Below are the code and all the weights of a small trained network. Each question names an input and a class and asks about switching units off, where a switched-off unit gives its printed mean instead of its output.

import numpy as np


def w(rows, s, z=0):
    codes = np.array(rows[::2]) - 128.0
    scale = np.full(codes.shape[1], s)
    scale[-1] = z or s
    return codes * scale


def f(y):
    return np.maximum(y, 0)


def log_softmax(a):
    a = a - a.max(-1, keepdims=True)
    return a - np.log(np.exp(a).sum(-1, keepdims=True))


def net(x, mask):
    res = np.array(x, float).reshape(1, 6) / 4 @ E
    y = f(res @ A[0][:, :-1].T + A[0][:, -1])
    res = res + np.where(mask, y, B[0][:, -1]) @ B[0][:, :-1]
    return log_softmax(res[-1] @ U[:, :-1].T + U[:, -1])


A, B = {}, {}
E = w([
[129,129,130,129,131,129,128],'x0',
[66,17,164,59,150,25,54],'x1',
[12,221,56,150,127,83,117],'x2',
[192,180,139,161,65,105,3],'x3',
[55,66,122,106,2,203,130],'x4',
[70,117,171,149,216,254,38],'x5',
],0.0041)
A[0] = w([
[246,59,142,127,115,156,141,98],'neuron 0',
[185,219,124,170,96,190,185,11],'neuron 1',
[109,133,131,131,174,187,65,77],'neuron 2',
[103,103,118,114,148,126,189,55],'neuron 3',
[116,99,127,126,143,79,110,23],'neuron 4',
[85,90,124,113,9,167,133,4],'neuron 5',
[147,129,117,116,84,67,167,63],'neuron 6',
[145,132,110,132,97,100,159,60],'neuron 7',
[152,129,116,119,84,72,157,57],'neuron 8',
[91,91,122,105,161,121,229,75],'neuron 9',
[188,167,130,127,43,97,30,47],'neuron 10',
[38,216,74,138,117,78,125,136],'neuron 11',
[203,179,129,129,246,58,134,62],'neuron 12',
[151,129,115,123,86,72,158,69],'neuron 13',
[104,60,152,119,132,35,76,30],'neuron 14',
],0.012,0.0018)
B[0] = w([
[132,64,222,98,130,76,162,229],'neuron 0',
[64,125,48,33,154,97,151,222],'neuron 1',
[67,110,137,168,195,180,113,200],'neuron 2',
[106,159,118,181,143,96,168,179],'neuron 3',
[101,142,103,79,122,124,132,165],'neuron 4',
[81,100,100,163,22,154,112,203],'neuron 5',
[115,121,141,136,172,188,80,194],'neuron 6',
[114,137,139,126,158,170,101,165],'neuron 7',
[101,124,145,141,169,179,86,187],'neuron 8',
[150,162,95,207,157,78,167,218],'neuron 9',
[140,170,99,227,173,79,206,206],'neuron 10',
[148,53,230,106,117,93,170,237],'neuron 11',
[82,100,104,172,6,164,120,254],'neuron 12',
[112,121,142,139,169,180,84,187],'neuron 13',
[74,120,52,48,147,109,161,222],'neuron 14',
],0.021,0.006)
U = w([
[108,111,102,159,2,171,112,91],'0',
[106,145,53,20,162,99,143,100],'1',
[108,121,173,154,227,231,67,127],'2',
[152,78,248,100,119,70,153,101],'3',
[159,206,99,218,157,65,166,114],'4',
[129,122,136,122,122,132,123,253],'5',
[197,168,142,112,113,130,92,137],'6',
[204,203,140,93,109,133,84,97],'7',
],0.0074,0.0072)

Each question gives the input, the list of numbers given to net, and the class t.
The units are the neurons (one row each of A and B). Each row of codes is followed by its name. A weight is (code - 128) times the scale printed after its matrix; where a second scale follows, it is the last column's (A, B and U).
mask holds one flag per neuron, in row order. A switched-off neuron (its flag False) gives its mean, the last column of its row in B, instead of its output. The means were averaged over made-up inputs and are rounded, as every weight is.
A unit's drop is (log p(t) with every unit on - log p(t) with that unit switched off) / (log p(t) with every unit on - log p(t) with every unit switched off).
The circuit of an input: a set's keep is (log p(t) with only the set's units on - log p(t) with every unit switched off) / (log p(t) with every unit on - log p(t) with every unit switched off). Starting from the 12 units with the biggest drops (on a tie, the unit counted first), units are removed one at a time, each time the one whose removal leaves the highest keep (on an exact tie, the one counted first), for as long as the keep stays at least 0.8.
circuit, biggest first: the units of the circuit, biggest drop first
unit that matters most: the unit with the biggest drop
k most important neurons: the k neurons with the biggest drops, biggest first
drop of u: that unit's drop, to one decimal
input [6,5,0,7,5,6], class 4: 2 most important neurons => (neuron 10; neuron 12)
input [4,-5,-6,-1,-1,-6], class 2: unit that matters most => neuron 11
input [6,-6,-2,-3,-6,2], class 0: 2 most important neurons => (neuron 12; neuron 14)
input [-1,2,-3,3,-4,2], class 0: 2 most important neurons => (neuron 12; neuron 11)
input [-3,3,4,-8,0,-6], class 4: 2 most important neurons => (neuron 9; neuron 3)
input [-3,5,1,-6,-3,-5], class 4: 2 most important neurons => (neuron 9; neuron 1)
input [3,5,8,-4,-7,-4], class 3: 3 most important neurons => (neuron 11; neuron 5; neuron 1)
input [-6,-5,-7,-7,0,-2], class 3: 3 most important neurons => (neuron 0; neuron 10; neuron 14)
input [-4,6,7,0,-4,-5], class 3: 4 most important neurons => (neuron 11; neuron 1; neuron 2; neuron 5)
input [-2,-7,-8,-1,2,-4], class 3: 3 most important neurons => (neuron 0; neuron 14; neuron 4)
input [-8,-3,-7,-8,-3,0], class 4: 3 most important neurons => (neuron 9; neuron 11; neuron 3)
input [-3,-2,-3,4,-1,-4], class 2: 2 most important neurons => (neuron 9; neuron 11)
input [1,-7,7,-1,-8,-4], class 0: 3 most important neurons => (neuron 12; neuron 0; neuron 14)
input [-3,3,0,-2,-6,0], class 0: most important neuron => (neuron 12)
input [-2,2,-1,5,-1,-4], class 4: 2 most important neurons => (neuron 10; neuron 2)
input [-5,0,-6,-2,-5,-6], class 2: circuit, biggest first => (neuron 6; neuron 13)
input [1,0,-6,-8,4,7], class 4: circuit, biggest first => (neuron 9; neuron 3)
input [-6,-7,-3,-7,4,-3], class 1: drop of neuron 10 => 0.5
input [1,4,7,-7,-7,-2], class 0: drop of neuron 0 => 0.7
input [3,8,-4,6,-4,3], class 1: drop of neuron 2 => 0.0
input [-7,8,4,6,-8,-8], class 0: circuit, biggest first => (neuron 12)
input [1,-3,1,3,2,-6], class 2: drop of neuron 13 => 0.1
